Rows with their classes:
+0.18	-0.92	+0.08	+0.43	-0.45	+0.27	-0.46	-0.33	-0.14	+0.79	+1.02	-2.49	-0.12	-0.55	-0.28	-0.79	+0.20	-0.18	+0.03	+0.09	+0.34	+0.70	+0.79	+1.51	-0.53	+2.36	-0.44	+0.99	+0.40	-0.85	+0.44	+0.43	-0.02	-0.08	+0.14	+0.38	+3.84	-1.94	+0.37	-0.13	+0.05	-0.39	+0.42	-0.44	-0.39	-0.27	-0.09	-0.74	-0.15	+0.37	+0.22	-0.02	-0.11	+1.05	-0.04	+0.73	+0.59	-0.28	-0.28	+0.49	-1.55 => V
-0.03	+0.43	-0.79	+0.70	-0.54	+0.31	-0.60	+0.97	+0.75	-0.06	+1.60	-1.27	-0.42	-2.06	+0.35	-0.90	+0.06	-0.53	+0.40	+0.99	+0.84	+0.13	+2.67	+0.32	-0.49	+3.18	-0.24	-0.21	-0.21	-1.16	+0.51	+0.94	-0.04	+0.19	+0.15	+0.15	-2.45	-1.94	+0.15	+0.33	-0.03	+0.10	+1.80	-0.92	+0.06	-0.13	+0.21	-1.72	+0.29	+0.58	-0.74	+0.29	-0.32	+0.79	+0.35	-0.36	-0.58	+0.08	+0.62	-0.07	+1.60 => V
+0.06	+0.83	-0.16	-0.41	-0.74	+0.43	-0.39	+0.40	+0.65	+0.36	+0.34	-3.56	+0.52	+1.38	+0.44	-0.52	+0.31	-0.14	+0.34	+0.58	+0.35	-0.38	+0.93	+0.31	-0.19	+0.98	+0.16	-0.02	+0.53	-0.62	+0.25	-0.68	-0.23	-0.20	-0.19	+0.20	-3.40	-1.68	+0.28	-0.60	+0.57	-0.06	+0.00	-0.22	-0.40	-0.07	-0.14	-3.64	+0.69	+0.42	-0.64	+0.50	-0.25	+1.28	-0.63	-1.07	-0.10	-0.50	+0.30	+0.10	+1.39 => V
+0.07	+0.58	+0.42	+0.39	+0.06	-0.81	-0.13	+0.40	-0.28	-0.42	+0.44	+2.10	-0.19	-1.51	+0.63	+2.11	+0.17	-0.22	+0.06	+0.46	+0.98	+1.27	+1.46	+0.43	+0.36	+1.21	-0.56	-1.08	-0.25	-0.09	-0.10	-1.54	-0.07	+0.27	+0.04	+0.00	+3.55	+0.65	-0.11	+0.25	+0.13	+0.65	-0.09	-0.59	-0.15	+0.24	-0.05	+3.98	+0.24	+0.04	+0.35	-1.23	-0.18	+0.39	+0.43	-1.70	+0.14	-0.99	+0.29	-0.42	+0.64 => Q
-0.10	+0.08	-0.32	-0.23	+0.02	+0.06	-0.14	-0.22	+0.21	-0.41	+0.19	+0.37	-0.05	+4.37	+0.15	+0.09	+0.00	-0.07	-0.30	+0.46	+0.31	+0.12	-1.32	-0.37	+0.35	-0.36	-0.27	-0.46	+0.24	+0.61	+0.22	-0.24	-0.25	+0.28	+0.20	-0.47	+1.39	+1.28	+0.03	+0.56	+0.06	+0.22	+0.65	+0.54	+0.31	+0.37	+0.20	-0.20	+0.28	-0.79	+0.97	-1.93	+0.05	-0.81	+0.61	-0.41	+0.33	+0.18	+0.26	+0.04	-0.52 => Q
+0.13	-1.87	-0.89	-0.38	+0.28	+0.17	+0.22	-0.36	-0.75	+0.26	+2.37	-1.10	+0.06	-1.35	+0.93	-2.41	-0.57	-0.16	-1.45	-0.71	-1.04	+0.28	+2.54	+1.35	+0.07	+1.06	-2.03	-0.21	+0.19	-1.16	-0.20	+4.52	+0.78	+0.29	+0.17	-0.92	+1.68	-1.60	-0.20	-0.02	+0.21	+0.76	+1.45	+0.03	-0.13	-0.21	+0.46	+0.32	-0.42	-1.34	+1.46	-5.29	-0.31	-2.03	+1.81	+3.74	+1.02	+0.13	+1.20	-0.39	-3.20 => X
+0.09	+0.34	+0.85	+2.13	+0.36	-1.00	-0.99	-0.41	+0.22	+0.71	+0.51	+1.31	-0.16	-0.62	-0.06	+2.13	+0.62	-0.48	-0.14	-0.74	+1.03	+1.61	-0.28	+1.50	-0.10	+1.18	+0.37	-0.26	-0.12	+0.10	+0.22	-1.43	-0.49	-0.23	-0.02	+0.87	+7.06	-0.74	+0.17	+0.27	+0.29	-0.69	-0.48	-0.46	-0.46	+0.85	-0.06	+4.23	-0.64	+0.81	-0.42	+0.81	+0.38	+2.28	+0.44	+0.41	+0.70	+0.20	-0.36	+0.57	-1.63 => Q
-0.02	+0.22	-0.89	+1.18	+0.05	-1.06	-0.40	-0.64	+0.48	+0.34	+0.68	-0.32	-1.18	-1.22	+0.12	+0.04	+0.25	+0.54	-0.40	-1.57	+1.62	-0.02	-1.50	-0.12	-0.01	-0.61	-1.85	+0.17	+0.07	-0.40	-0.36	-0.35	+0.54	-1.53	+0.25	-0.52	+4.76	-1.22	+0.09	-0.33	+0.64	-0.19	+0.28	+0.65	-0.18	+0.74	+0.73	+0.69	+0.70	-0.86	-0.40	-2.64	+0.67	-0.22	+1.96	+4.56	+0.50	-0.45	-0.24	+0.15	-3.95 => Q
-0.05	+0.25	-0.15	-0.92	-0.42	+0.43	-0.02	+0.34	+0.05	+0.50	+0.67	-2.31	+0.23	+0.85	+0.28	-0.32	+0.16	-0.07	+0.33	+0.08	+0.14	+0.07	+0.76	+0.64	+0.13	+0.73	-0.05	+0.23	+0.10	-0.91	-0.13	+0.86	-0.42	-0.19	-0.17	+0.46	+1.02	-1.83	+0.20	-0.29	+0.63	-0.32	-0.39	-0.26	-0.19	-0.33	-0.04	-1.78	+0.01	+0.45	+0.19	-0.37	+0.02	+0.39	-0.84	-0.40	-0.01	-0.11	+0.01	+0.25	+0.12 => F
-0.12	-0.41	-0.08	+0.11	-0.24	+0.20	-0.30	+0.15	+0.34	-0.37	+0.67	-0.59	+0.12	+0.49	+0.07	+0.38	+0.26	-0.15	+0.35	-0.06	+0.86	+0.39	+0.31	+0.59	-0.32	+1.23	-0.07	+0.12	+0.04	-0.52	+0.33	+0.34	-0.06	+0.33	-0.05	+0.36	+3.19	-0.43	+0.11	+0.14	+0.16	-0.30	+0.29	-0.36	-0.12	-0.33	+0.25	+0.57	-0.33	+0.49	+0.48	+0.58	+0.00	+0.77	+0.04	-0.21	-0.01	-0.06	-0.44	+0.31	-0.81 => Q
-0.01	+0.40	+0.74	+1.27	-0.10	-0.50	+0.30	+0.08	+0.13	+0.00	-0.39	+0.24	+0.85	-3.04	-0.49	+1.23	+0.83	+0.20	-0.09	-0.74	+1.00	+1.06	+0.73	+1.21	-0.36	-0.33	+1.54	+0.05	-0.28	+0.57	+0.20	-3.05	+0.10	-0.34	+0.35	+0.27	+1.09	+0.26	-0.02	+0.22	+0.63	+1.13	-0.64	-0.37	-0.24	+0.00	-0.21	+3.85	+0.21	-0.41	-1.31	+3.35	-0.04	+2.20	+0.00	+0.49	+0.54	-1.55	-0.01	-0.18	+0.28 => Q
-0.08	-0.63	-0.64	-0.43	-0.48	+0.38	+0.09	+0.26	+0.22	-1.10	-0.15	+0.14	+0.43	+5.65	-0.07	-0.97	+0.20	+0.39	+0.07	-2.13	+0.56	-0.24	-1.55	-1.30	+0.46	-0.65	+1.42	-0.26	+0.23	+0.84	+0.20	-0.19	+0.33	+0.45	+0.08	-0.61	-0.93	+1.53	+0.22	+0.62	+0.09	+0.73	+1.13	+0.35	+0.01	-0.10	-0.10	-0.12	-0.05	-1.48	+0.66	-0.21	-0.25	-1.18	-0.59	-0.93	+0.17	-0.03	+0.39	-0.33	+0.16 => V
